Below are the code and all the weights of a small trained network. Each question names an input and a class and asks about switching units off, where a switched-off unit gives its printed mean instead of its output.

import numpy as np


def w(rows, s, z=0):
    codes = np.array(rows[::2]) - 128.0
    scale = np.full(codes.shape[1], s)
    scale[-1] = z or s
    return codes * scale


def norm(h):
    return h / np.sqrt((h * h).mean(-1, keepdims=True) + 1e-5)


def f(y):
    return y / 2 * (1 + np.tanh(0.7978845608 * (y + 0.044715 * y**3)))


def log_softmax(a):
    a = a - a.max(-1, keepdims=True)
    return a - np.log(np.exp(a).sum(-1, keepdims=True))


def net(x, mask):
    res = np.array(x, float).reshape(1, 5) / 4 @ E
    u = 0
    for l in range(2):
        y = f(norm(res) @ A[l][:, :-1].T + A[l][:, -1])
        res = res + np.where(mask[u : u + 10], y, B[l][:, -1]) @ B[l][:, :-1]
        u += 10
    return log_softmax(norm(res)[-1] @ U[:, :-1].T + U[:, -1])


A, B = {}, {}
E = w([
[99,56,92,136,151,187,89],'x0',
[134,143,87,47,55,255,115],'x1',
[143,84,144,160,185,110,131],'x2',
[17,93,63,177,93,109,21],'x3',
[117,39,184,58,57,114,122],'x4',
],0.00044)
A[0] = w([
[128,131,125,126,130,125,133,113],'L0N0',
[247,234,131,25,117,240,239,44],'L0N1',
[129,130,124,127,128,124,134,116],'L0N2',
[228,97,249,126,221,26,227,1],'L0N3',
[125,122,133,130,127,134,120,153],'L0N4',
[130,131,127,128,128,125,132,112],'L0N5',
[132,130,125,129,126,124,133,111],'L0N6',
[46,43,115,167,119,63,54,74],'L0N7',
[81,148,81,130,90,179,70,155],'L0N8',
[125,124,133,130,128,133,123,145],'L0N9',
],0.0018,0.00077)
B[0] = w([
[128,138,143,134,130,136,113,121],'L0N0',
[70,50,187,183,152,48,85,254],'L0N1',
[125,136,140,132,130,135,116,122],'L0N2',
[77,172,25,116,113,196,102,242],'L0N3',
[133,113,104,119,125,114,147,141],'L0N4',
[125,139,143,131,134,136,112,120],'L0N5',
[124,139,144,133,131,137,114,120],'L0N6',
[60,51,151,245,183,11,94,201],'L0N7',
[88,146,1,156,112,171,88,174],'L0N8',
[136,117,110,121,127,117,140,137],'L0N9',
],0.00099,0.00079)
A[1] = w([
[182,96,125,113,189,180,160,135],'L1N0',
[138,106,172,36,54,120,154,113],'L1N1',
[116,81,169,37,60,134,129,128],'L1N2',
[161,239,154,172,163,77,173,86],'L1N3',
[178,94,127,118,188,175,157,129],'L1N4',
[44,185,94,143,15,27,61,47],'L1N5',
[91,162,48,250,233,109,82,89],'L1N6',
[165,244,158,172,161,78,176,86],'L1N7',
[211,73,222,135,181,32,203,12],'L1N8',
[85,127,56,126,60,201,71,104],'L1N9',
],0.0022,0.0011)
B[1] = w([
[97,208,158,218,158,141,181,146],'L1N0',
[225,162,198,91,58,80,99,153],'L1N1',
[233,190,153,79,93,66,139,162],'L1N2',
[174,25,32,33,173,105,154,165],'L1N3',
[99,206,149,210,157,146,182,143],'L1N4',
[116,127,165,195,185,217,143,174],'L1N5',
[168,126,209,65,32,106,126,251],'L1N6',
[170,16,29,38,176,98,148,168],'L1N7',
[87,167,60,117,104,221,74,152],'L1N8',
[83,198,9,23,149,166,115,158],'L1N9',
],0.0014)
U = w([
[27,13,197,254,107,26,36,149],'0',
[214,46,9,53,236,41,217,194],'1',
[132,206,186,243,219,223,230,2],'2',
[27,202,6,78,74,242,43,117],'3',
[245,202,245,37,11,110,123,164],'4',
],0.0057,0.0013)

Each question gives the input, the list of numbers given to net, and the class t.
The units are the neurons (one row each of A and B). Each row of codes is followed by its name. A weight is (code - 128) times the scale printed after its matrix; where a second scale follows, it is the last column's (A, B and U).
mask holds one flag per neuron, layer by layer. A switched-off neuron (its flag False) gives its mean, the last column of its row in B, instead of its output. The means were averaged over made-up inputs and are rounded, as every weight is.
A unit's drop is (log p(t) with every unit on - log p(t) with that unit switched off) / (log p(t) with every unit on - log p(t) with every unit switched off).
The circuit of an input: a set's keep is (log p(t) with only the set's units on - log p(t) with every unit switched off) / (log p(t) with every unit on - log p(t) with every unit switched off). Starting from the 12 units with the biggest drops (on a tie, the unit counted first), units are removed one at a time, each time the one whose removal leaves the highest keep (on an exact tie, the one counted first), for as long as the keep stays at least 0.8.
circuit, biggest first: the units of the circuit, biggest drop first
k most important neurons: the k neurons with the biggest drops, biggest first
top k neurons in layer l: the k neurons of layer l with the biggest drops, biggest first
drop when u is switched off: that unit's drop, to one decimal
input [-8,-4,-5,-6,3], class 1: circuit, biggest first	(L1N7; L1N6)
input [-6,-3,-3,-4,3], class 1: circuit, biggest first	(L1N7)
input [6,8,-1,-8,-7], class 2: circuit, biggest first	(L0N1; L1N0)
input [7,4,7,-7,4], class 2: circuit, biggest first	(L1N0; L1N4)
input [4,-6,3,-6,1], class 2: top 4 neurons in layer 1	(L1N0; L1N4; L1N9; L1N8)
input [5,-8,6,-5,8], class 2: top 2 neurons in layer 1	(L1N4; L1N0)
input [-4,-8,3,1,2], class 1: 2 most important neurons	(L0N1; L1N3)
input [-2,7,7,3,6], class 4: 2 most important neurons	(L0N3; L1N2)
input [-6,3,4,-6,0], class 1: 3 most important neurons	(L1N7; L1N6; L1N3)
input [8,6,6,-3,1], class 2: top 2 neurons in layer 1	(L1N6; L1N0)
input [-2,-2,4,-3,-8], class 1: drop when L1N3 is switched off	0.1
input [3,-5,8,-4,5], class 2: drop when L0N1 is switched off	0.3
